Below are the code and all the weights of a small trained network. Each question names an input and a class and asks about switching units off, where a switched-off unit gives its printed mean instead of its output.

import numpy as np


def w(rows, s, z=0):
    codes = np.array(rows[::2]) - 128.0
    scale = np.full(codes.shape[1], s)
    scale[-1] = z or s
    return codes * scale


def norm(h):
    return h / np.sqrt((h * h).mean(-1, keepdims=True) + 1e-5)


def f(y):
    return y / 2 * (1 + np.tanh(0.7978845608 * (y + 0.044715 * y**3)))


def log_softmax(a):
    a = a - a.max(-1, keepdims=True)
    return a - np.log(np.exp(a).sum(-1, keepdims=True))


def net(x, mask):
    res = np.array(x, float).reshape(1, 5) / 4 @ E
    u = 0
    for l in range(4):
        y = f(norm(res) @ A[l][:, :-1].T + A[l][:, -1])
        res = res + np.where(mask[u : u + 6], y, B[l][:, -1]) @ B[l][:, :-1]
        u += 6
    return log_softmax(norm(res)[-1] @ U[:, :-1].T + U[:, -1])


A, B = {}, {}
E = w([
[254,75,135,177,163],'x0',
[124,32,171,119,44],'x1',
[76,52,189,202,215],'x2',
[105,47,42,48,153],'x3',
[161,143,126,221,90],'x4',
],0.0062)
A[0] = w([
[89,212,161,231,74,6],'0.n0',
[152,164,129,203,203,101],'0.n1',
[187,142,96,146,139,142],'0.n2',
[170,157,96,154,58,74],'0.n3',
[255,149,239,142,133,3],'0.n4',
[94,187,115,110,124,50],'0.n5',
],0.0089,0.0049)
B[0] = w([
[63,228,125,226,6,214],'0.n0',
[124,107,168,60,69,251],'0.n1',
[177,151,74,137,125,201],'0.n2',
[105,115,127,112,156,168],'0.n3',
[254,139,142,128,162,228],'0.n4',
[237,124,99,182,222,135],'0.n5',
],0.0082,0.0025)
A[1] = w([
[222,164,175,129,114,3],'1.n0',
[160,76,178,236,1,50],'1.n1',
[207,30,88,181,106,39],'1.n2',
[105,88,153,109,2,122],'1.n3',
[53,95,159,142,195,161],'1.n4',
[25,202,77,228,57,82],'1.n5',
],0.0067,0.004)
B[1] = w([
[221,95,137,151,107,149],'1.n0',
[58,183,149,109,174,237],'1.n1',
[168,53,62,135,150,179],'1.n2',
[198,85,161,99,79,213],'1.n3',
[110,157,221,135,177,203],'1.n4',
[159,254,233,87,51,252],'1.n5',
],0.0077,0.0026)
A[2] = w([
[144,32,177,108,153,4],'2.n0',
[191,154,178,186,96,165],'2.n1',
[155,141,55,174,29,116],'2.n2',
[115,245,49,56,82,22],'2.n3',
[149,144,29,125,129,133],'2.n4',
[75,30,138,74,21,6],'2.n5',
],0.011,0.0033)
B[2] = w([
[123,153,125,124,71,188],'2.n0',
[186,158,116,167,132,250],'2.n1',
[95,115,174,106,246,198],'2.n2',
[93,152,93,191,64,253],'2.n3',
[78,68,103,188,106,192],'2.n4',
[226,170,113,35,95,203],'2.n5',
],0.011,0.0051)
A[3] = w([
[204,138,151,185,169,2],'3.n0',
[123,100,52,164,94,119],'3.n1',
[143,74,208,146,110,155],'3.n2',
[54,247,78,71,198,250],'3.n3',
[146,116,142,181,166,119],'3.n4',
[128,21,176,156,111,137],'3.n5',
],0.012,0.006)
B[3] = w([
[206,172,102,155,134,164],'3.n0',
[100,113,49,161,79,170],'3.n1',
[93,217,78,95,132,180],'3.n2',
[126,7,201,149,104,253],'3.n3',
[152,171,68,79,156,154],'3.n4',
[96,177,155,78,243,168],'3.n5',
],0.011,0.0071)
U = w([
[64,199,164,58,228,29],'0',
[166,115,122,5,76,229],'1',
[226,200,89,149,185,193],'2',
[69,11,207,101,158,49],'3',
[54,61,54,172,58,100],'4',
[115,62,21,87,216,2],'5',
[116,179,215,182,64,247],'6',
],0.021,0.0026)

Each question gives the input, the list of numbers given to net, and the class t.
The units are the neurons (one row each of A and B). Each row of codes is followed by its name. A weight is (code - 128) times the scale printed after its matrix; where a second scale follows, it is the last column's (A, B and U).
mask holds one flag per neuron, layer by layer. A switched-off neuron (its flag False) gives its mean, the last column of its row in B, instead of its output. The means were averaged over made-up inputs and are rounded, as every weight is.
A unit's drop is (log p(t) with every unit on - log p(t) with that unit switched off) / (log p(t) with every unit on - log p(t) with every unit switched off).
The circuit of an input: a set's keep is (log p(t) with only the set's units on - log p(t) with every unit switched off) / (log p(t) with every unit on - log p(t) with every unit switched off). Starting from the 12 units with the biggest drops (on a tie, the unit counted first), units are removed one at a time, each time the one whose removal leaves the highest keep (on an exact tie, the one counted first), for as long as the keep stays at least 0.8.
circuit, biggest first: the units of the circuit, biggest drop first
top k neurons: the k neurons with the biggest drops, biggest first
top k neurons in layer l: the k neurons of layer l with the biggest drops, biggest first
drop when u is switched off: that unit's drop, to one decimal
input [-6,-2,5,-5,-8], class 3: circuit, biggest first -> (3.n3)
input [5,3,-5,0,2], class 2: top 2 neurons -> (0.n4; 3.n0)
input [-2,8,8,7,4], class 1: top 2 neurons -> (2.n5; 2.n0)
input [2,8,5,5,8], class 1: top 2 neurons in layer 0 -> (0.n4; 0.n5)
input [-3,4,5,-5,-3], class 0: top 2 neurons -> (2.n3; 3.n2)
input [7,-7,0,8,-4], class 4: top 2 neurons -> (3.n1; 2.n2)
input [6,-4,0,3,-4], class 5: top 2 neurons in layer 1 -> (1.n5; 1.n1)
input [5,0,7,1,3], class 0: top 2 neurons -> (3.n5; 0.n1)
input [4,-3,-1,0,-8], class 3: top 2 neurons in layer 0 -> (0.n0; 0.n4)
input [5,-1,8,-1,4], class 2: top 3 neurons -> (3.n0; 0.n4; 2.n1)
input [-4,5,1,4,5], class 1: drop when 2.n5 is switched off -> 0.2
input [3,-5,-7,5,-1], class 4: drop when 1.n3 is switched off -> 0.0
input [4,6,8,3,8], class 0: drop when 3.n5 is switched off -> 0.4
input [-8,-6,5,1,-6], class 3: top neuron -> (3.n3)
